Below are the code and all the weights of a small trained network. Each question names an input and a target symbol and asks about switching units off, where a switched-off unit gives its printed mean instead of its output.

import numpy as np


def w(rows, s, z=0):
    codes = np.array(rows[::2]) - 128.0
    scale = np.full(codes.shape[1], s)
    scale[-1] = z or s
    return codes * scale


def norm(h):
    return h / np.sqrt((h * h).mean(-1, keepdims=True) + 1e-5)


def f(y):
    return y / 2 * (1 + np.tanh(0.7978845608 * (y + 0.044715 * y**3)))


def softmax(a):
    e = np.exp(a - a.max(-1, keepdims=True))
    return e / e.sum(-1, keepdims=True)


def log_softmax(a):
    a = a - a.max(-1, keepdims=True)
    return a - np.log(np.exp(a).sum(-1, keepdims=True))


def net(x, mask):
    ids = ['αβεζλμσφψ'.index(c) for c in x.split()]
    T = len(ids)
    res = E[ids] + P[:T]
    u = 0
    for l in range(2):
        q, k, v = (norm(res) @ M[l].T for M in (Q, K, V))
        z = softmax(np.where(np.tri(T) > 0, q @ k.T / 2**0.5, -1e9)) @ v
        res = res + np.where(mask[u], z, O[l][:, -1]) @ O[l][:, :-1]
        u += 1
        y = f(norm(res) @ A[l][:, :-1].T + A[l][:, -1])
        res = res + np.where(mask[u : u + 4], y, B[l][:, -1]) @ B[l][:, :-1]
        u += 4
    return log_softmax(norm(res)[-1] @ U[:, :-1].T + U[:, -1])


Q, K, V, O, A, B = {}, {}, {}, {}, {}, {}
E = w([
[132,129,106,138,249,114],'α',
[185,152,168,152,163,67],'β',
[145,123,102,134,175,101],'ε',
[87,143,81,122,118,161],'ζ',
[77,159,149,163,88,139],'λ',
[103,158,61,111,181,183],'μ',
[56,187,201,174,170,162],'σ',
[54,2,70,159,129,19],'φ',
[101,170,200,181,120,120],'ψ',
],0.0076)
P = w([
[163,88,172,104,134,182],'0',
[108,161,126,83,93,143],'1',
[117,183,129,64,123,91],'2',
[111,183,110,71,116,95],'3',
[118,182,100,81,112,105],'4',
[119,182,85,91,98,104],'5',
[132,177,70,101,95,100],'6',
[131,174,56,125,90,107],'7',
[141,172,50,144,93,108],'8',
[139,172,48,167,100,116],'9',
[148,167,53,186,97,112],'10',
[148,163,65,210,112,110],'11',
[149,160,83,232,132,107],'12',
[149,166,91,250,130,126],'13',
],0.011)
Q[0] = w([
[97,188,126,8,108,75],'0.h0',
[157,20,238,2,111,196],'0.h0',
],0.006)
K[0] = w([
[151,177,65,220,137,123],'0.h0',
[181,161,133,2,105,210],'0.h0',
],0.0088)
V[0] = w([
[27,53,162,52,92,125],'0.h0',
[121,2,103,128,114,34],'0.h0',
],0.0073)
O[0] = w([
[165,144,133,215,126,157,2],'0.h0',
[139,222,246,174,169,235,53],'0.h0',
],0.012,0.00094)
A[0] = w([
[138,145,151,87,123,182,118],'0.n0',
[151,102,167,125,132,73,117],'0.n1',
[54,235,182,93,168,133,144],'0.n2',
[114,248,74,192,163,73,2],'0.n3',
],0.015,0.0075)
B[0] = w([
[121,99,153,77,125,93,140],'0.n0',
[80,164,115,158,111,146,132],'0.n1',
[144,149,106,51,101,113,254],'0.n2',
[164,95,4,110,54,158,237],'0.n3',
],0.021,0.009)
Q[1] = w([
[184,135,212,153,182,169],'1.h0',
[105,152,24,10,28,83],'1.h0',
],0.014)
K[1] = w([
[140,237,51,80,91,8],'1.h0',
[61,2,223,181,195,255],'1.h0',
],0.0075)
V[1] = w([
[25,197,158,107,167,126],'1.h0',
[116,147,147,184,3,110],'1.h0',
],0.018)
O[1] = w([
[79,132,65,91,51,36,2],'1.h0',
[30,88,174,109,75,250,92],'1.h0',
],0.012,0.0069)
A[1] = w([
[236,184,104,179,252,175,8],'1.n0',
[242,131,86,148,143,62,166],'1.n1',
[104,117,66,135,73,235,187],'1.n2',
[109,155,37,89,96,27,168],'1.n3',
],0.013)
B[1] = w([
[174,207,196,180,17,85,184],'1.n0',
[39,130,50,85,91,206,252],'1.n1',
[196,124,75,120,122,60,236],'1.n2',
[151,126,249,154,180,166,231],'1.n3',
],0.018,0.016)
U = w([
[109,175,91,119,204,85,171],'α',
[124,98,202,95,129,73,201],'β',
[37,127,137,84,156,210,114],'ε',
[220,134,184,190,146,105,159],'ζ',
[154,40,133,166,156,207,166],'λ',
[117,195,91,176,58,170,95],'μ',
[186,85,79,218,155,42,144],'σ',
[168,168,220,2,121,170,3],'φ',
[40,43,31,151,85,139,100],'ψ',
],0.0097,0.0068)

Each question gives the input, a string of symbols that net reads in full, and the target symbol t.
The units are the heads (2 rows each of Q, K, V and O) and the neurons (one row each of A and B). Each row of codes is followed by its name. A weight is (code - 128) times the scale printed after its matrix; where a second scale follows, it is the last column's (O, A, B and U).
mask holds one flag per unit, layer by layer, with each layer's heads first. A switched-off unit (its flag False) gives its mean, the last column of its rows in O or B, instead of its output. The means were averaged over made-up inputs and are rounded, as every weight is.
A unit's drop is (log p(t) with every unit on - log p(t) with that unit switched off) / (log p(t) with every unit on - log p(t) with every unit switched off).
The circuit of an input: a set's keep is (log p(t) with only the set's units on - log p(t) with every unit switched off) / (log p(t) with every unit on - log p(t) with every unit switched off). Starting from all 10 units, units are removed one at a time, each time the one whose removal leaves the highest keep (on an exact tie, the one counted first), for as long as the keep stays at least 0.8.
units of the circuit, in order: the units of the circuit, biggest drop first
most important unit: the unit with the biggest drop
k most important neurons: the k neurons with the biggest drops, biggest first
top k neurons in layer l: the k neurons of layer l with the biggest drops, biggest first
input λ σ ψ μ ε μ α ψ α μ, target λ: units of the circuit, in order -> [0.h0, 1.h0, 1.n1, 1.n0]
input β ζ μ ζ σ μ ψ, target β: top 2 neurons in layer 0 -> [0.n1, 0.n3]
input β μ ζ λ φ ε φ φ, target φ: units of the circuit, in order -> [0.h0, 0.n2]
input φ μ μ φ α ψ μ, target φ: 2 most important neurons -> [1.n3, 0.n2]
input β σ μ β μ φ μ μ ψ ψ, target ψ: units of the circuit, in order -> [0.n3]
input ε β α, target ε: units of the circuit, in order -> [0.n3, 0.h0, 1.n2, 1.n0]
input λ φ μ ψ α ψ α ε ψ σ φ ε, target λ: 2 most important neurons -> [0.n2, 1.n0]
input ζ ζ μ λ μ μ λ σ, target ζ: units of the circuit, in order -> [0.n2, 0.h0, 1.h0, 1.n1]
input α μ μ β ψ ε ε μ μ β, target α: top 2 neurons in layer 0 -> [0.n3, 0.n2]
input ζ ζ β μ μ ε, target ζ: top 2 neurons in layer 1 -> [1.n1, 1.n0]
input ζ λ φ μ ψ β α ε ψ ζ φ, target ζ: units of the circuit, in order -> [0.h0, 1.h0, 1.n1]
input ψ λ φ φ ε β β μ β α μ α μ μ, target ψ: 2 most important neurons -> [0.n1, 0.n2]
input λ ψ σ, target λ: units of the circuit, in order -> [0.h0, 0.n2, 1.h0]
input σ α β λ β ε, target σ: top 2 neurons in layer 0 -> [0.n2, 0.n1]
input λ λ φ ε φ β ζ μ μ, target λ: 3 most important neurons -> [0.n2, 1.n0, 0.n3]
input ψ β σ μ μ, target ψ: top 2 neurons in layer 0 -> [0.n2, 0.n1]
input ψ ψ ψ ε, target ψ: most important unit -> 0.n1
input α ψ μ σ, target α: 4 most important neurons -> [0.n3, 0.n2, 1.n1, 1.n3]
input β ζ ε, target β: 4 most important neurons -> [0.n1, 0.n3, 1.n1, 1.n3]
input ψ α ε α α ψ α, target ψ: top 2 neurons in layer 1 -> [1.n3, 1.n0]
input λ ζ μ μ μ μ μ α, target λ: most important unit -> 0.n2
input ψ ψ ε α ζ ψ μ ψ ε μ β, target ψ: top 3 neurons in layer 0 -> [0.n2, 0.n1, 0.n3]
input φ ε α ζ β α ε α μ μ φ, target φ: top 2 neurons in layer 1 -> [1.n3, 1.n0]
input σ ζ ε λ μ ψ λ ψ ε μ μ, target σ: 2 most important neurons -> [0.n2, 1.n1]
